Below is a small trained network, with its code and all its weights. Each question gives an input and a target symbol and asks what happens when units are switched off, that is, made to give their printed mean instead of their output.

import numpy as np


def w(rows, s, z=0):
    codes = np.array(rows[::2]) - 128.0
    scale = np.full(codes.shape[1], s)
    scale[-1] = z or s
    return codes * scale


def f(y):
    return np.maximum(y, 0)


def softmax(a):
    e = np.exp(a - a.max(-1, keepdims=True))
    return e / e.sum(-1, keepdims=True)


def log_softmax(a):
    a = a - a.max(-1, keepdims=True)
    return a - np.log(np.exp(a).sum(-1, keepdims=True))


def net(x, mask):
    ids = ['ΓΔΛΦαβεζηθμξστψω'.index(c) for c in x.split()]
    T = len(ids)
    res = E[ids] + P[:T]
    u = 0
    for l in range(2):
        r = res
        for j in range(2):
            rows = slice(4 * j, 4 * j + 4)
            q, k, v = (r @ M[l][rows].T for M in (Q, K, V))
            z = softmax(np.where(np.tri(T) > 0, q @ k.T / 4**0.5, -1e9)) @ v
            o = O[l][rows]
            res = res + np.where(mask[u + j], z, o[:, -1]) @ o[:, :-1]
        u += 2
        y = f(res @ A[l][:, :-1].T + A[l][:, -1])
        res = res + np.where(mask[u : u + 4], y, B[l][:, -1]) @ B[l][:, :-1]
        u += 4
    return log_softmax(res[-1] @ U[:, :-1].T + U[:, -1])


Q, K, V, O, A, B = {}, {}, {}, {}, {}, {}
E = w([
[146,123,144],'Γ',
[68,137,116],'Δ',
[32,164,113],'Λ',
[157,134,128],'Φ',
[49,127,111],'α',
[172,134,93],'β',
[169,166,112],'ε',
[50,111,102],'ζ',
[156,137,131],'η',
[185,253,104],'θ',
[157,101,119],'μ',
[66,88,84],'ξ',
[39,137,107],'σ',
[158,139,135],'τ',
[57,121,70],'ψ',
[106,88,6],'ω',
],0.022)
P = w([
[55,63,107],'0',
[88,216,101],'1',
[95,213,97],'2',
[100,210,95],'3',
[102,217,97],'4',
[105,216,93],'5',
[101,220,93],'6',
[102,244,96],'7',
[97,242,98],'8',
[98,246,98],'9',
[105,231,81],'10',
[90,254,105],'11',
],0.0094)
Q[0] = w([
[129,79,136],'L0H0',
[248,131,226],'L0H0',
[132,170,90],'L0H0',
[233,94,140],'L0H0',
[179,81,174],'L0H1',
[201,68,209],'L0H1',
[70,151,127],'L0H1',
[142,183,170],'L0H1',
],0.013)
K[0] = w([
[202,106,58],'L0H0',
[247,121,174],'L0H0',
[164,72,124],'L0H0',
[228,166,165],'L0H0',
[131,142,31],'L0H1',
[164,145,32],'L0H1',
[78,116,180],'L0H1',
[141,82,101],'L0H1',
],0.015)
V[0] = w([
[201,245,39],'L0H0',
[152,129,82],'L0H0',
[121,213,106],'L0H0',
[118,38,166],'L0H0',
[186,212,114],'L0H1',
[105,231,244],'L0H1',
[97,213,89],'L0H1',
[108,152,72],'L0H1',
],0.011)
O[0] = w([
[174,218,195,64],'L0H0',
[123,166,143,110],'L0H0',
[178,168,126,196],'L0H0',
[78,1,66,87],'L0H0',
[66,166,146,37],'L0H1',
[47,204,120,128],'L0H1',
[146,168,71,255],'L0H1',
[114,196,84,223],'L0H1',
],0.0077,0.0081)
A[0] = w([
[164,207,160,4],'L0N0',
[101,109,89,198],'L0N1',
[131,148,2,107],'L0N2',
[144,94,93,81],'L0N3',
],0.0098,0.0039)
B[0] = w([
[112,1,47,187],'L0N0',
[65,174,77,179],'L0N1',
[89,114,237,250],'L0N2',
[110,163,222,146],'L0N3',
],0.0077,0.019)
Q[1] = w([
[240,194,184],'L1H0',
[216,153,82],'L1H0',
[245,134,117],'L1H0',
[122,80,143],'L1H0',
[145,112,179],'L1H1',
[90,160,121],'L1H1',
[139,92,122],'L1H1',
[176,144,111],'L1H1',
],0.013)
K[1] = w([
[191,70,242],'L1H0',
[145,173,238],'L1H0',
[184,55,254],'L1H0',
[117,61,101],'L1H0',
[95,187,176],'L1H1',
[132,33,126],'L1H1',
[111,160,178],'L1H1',
[212,208,183],'L1H1',
],0.011)
V[1] = w([
[114,119,144],'L1H0',
[105,168,160],'L1H0',
[123,69,206],'L1H0',
[104,153,51],'L1H0',
[150,36,92],'L1H1',
[70,254,90],'L1H1',
[188,180,133],'L1H1',
[40,132,112],'L1H1',
],0.012)
O[1] = w([
[122,169,104,141],'L1H0',
[105,72,94,161],'L1H0',
[106,144,117,90],'L1H0',
[110,107,157,201],'L1H0',
[148,252,133,187],'L1H1',
[149,18,129,111],'L1H1',
[102,126,158,5],'L1H1',
[144,109,110,244],'L1H1',
],0.015,0.017)
A[1] = w([
[255,4,169,196],'L1N0',
[248,202,157,254],'L1N1',
[93,194,236,23],'L1N2',
[111,124,37,152],'L1N3',
],0.0066,0.0083)
B[1] = w([
[145,247,170,238],'L1N0',
[176,44,170,254],'L1N1',
[115,84,255,194],'L1N2',
[175,72,153,222],'L1N3',
],0.0094,0.014)
U = w([
[247,133,159,184],'Γ',
[202,119,133,198],'Δ',
[152,33,200,132],'Λ',
[92,147,164,171],'Φ',
[159,156,61,139],'α',
[18,129,183,118],'β',
[33,87,183,131],'ε',
[168,215,45,61],'ζ',
[87,150,154,179],'η',
[93,78,250,56],'θ',
[157,156,202,8],'μ',
[139,219,125,20],'ξ',
[108,76,61,130],'σ',
[85,146,154,167],'τ',
[55,161,99,151],'ψ',
[82,143,214,40],'ω',
],0.012,0.014)

Each question gives the input, a string of symbols that net reads in full, and the target symbol t.
The units are the heads (4 rows each of Q, K, V and O) and the neurons (one row each of A and B). Each row of codes is followed by its name. A weight is (code - 128) times the scale printed after its matrix; where a second scale follows, it is the last column's (O, A, B and U).
mask holds one flag per unit, layer by layer, with each layer's heads first. A switched-off unit (its flag False) gives its mean, the last column of its rows in O or B, instead of its output. The means were averaged over made-up inputs and are rounded, as every weight is.
A unit's drop is (log p(t) with every unit on - log p(t) with that unit switched off) / (log p(t) with every unit on - log p(t) with every unit switched off).
The circuit of an input: a set's keep is (log p(t) with only the set's units on - log p(t) with every unit switched off) / (log p(t) with every unit on - log p(t) with every unit switched off). Starting from all 12 units, units are removed one at a time, each time the one whose removal leaves the highest keep (on an exact tie, the one counted first), for as long as the keep stays at least 0.8.
circuit, biggest first: the units of the circuit, biggest drop first
unit that matters most: the unit with the biggest drop
top k neurons: the k neurons with the biggest drops, biggest first
k most important neurons of layer l: the k neurons of layer l with the biggest drops, biggest first
input β ξ Λ ζ θ θ Δ σ, target β: circuit, biggest first : L1H1, L0H1, L0N0, L1H0
input ζ ω β σ σ Λ, target ζ: circuit, biggest first : L1H1, L0H0
input θ μ τ ξ, target θ: circuit, biggest first : L0N0, L0H0, L1H1, L0N2
input Γ σ Δ σ, target Γ: circuit, biggest first : L0H0, L1N1, L1H1, L0N1
input ω θ Λ Γ ζ Λ ζ α, target ω: 2 most important neurons of layer 1 : L1N2, L1N1
input Λ ω ξ β η Λ Φ σ τ ζ, target Λ: top 3 neurons : L0N0, L0N1, L0N2
input ε ε Γ Γ σ α σ σ ζ μ σ ξ, target ε: top 3 neurons : L1N1, L0N1, L1N3
input Λ ζ ω, target Λ: circuit, biggest first : L1H1
input θ Φ Δ ζ, target θ: circuit, biggest first : L0N0, L0H0, L1H1
input Γ θ Φ Λ σ Λ η Λ, target Γ: circuit, biggest first : L0H0, L1N1
input ψ ζ σ Γ β ξ ξ, target ψ: top 3 neurons : L0N0, L1N1, L0N3
input ξ Γ Λ, target ξ: circuit, biggest first : L0H1, L1H1
input ε σ τ θ ω β σ ζ Γ σ, target ε: top 2 neurons : L0N2, L1N1
input ε ε Γ β ζ Γ Λ θ σ σ ζ Λ, target ε: circuit, biggest first : L1H1, L0H1, L1N1, L0N0
input σ Φ ω ξ ω, target σ: circuit, biggest first : L0H0
input ξ ζ θ ω σ ω ξ ζ τ σ, target ξ: circuit, biggest first : L0H1, L1H1
input σ μ μ ζ ψ Γ ζ β Λ, target σ: 3 most important neurons of layer 0 : L0N0, L0N1, L0N3
input Δ σ μ α Φ Λ σ σ σ, target Δ: 2 most important neurons of layer 1 : L1N0, L1N2
input ζ Γ ψ σ, target ζ: top 2 neurons : L0N1, L1N2
input μ σ Λ Λ ζ σ Λ Λ, target μ: circuit, biggest first : L1H1, L0H0, L1N2, L1N1
input β β ζ σ ζ, target β: unit that matters most : L1H1
input ψ Φ σ Λ ζ μ σ, target ψ: top 2 neurons : L0N0, L1N1
input Γ Φ Γ ξ η ξ ψ, target Γ: top 2 neurons : L1N1, L0N2
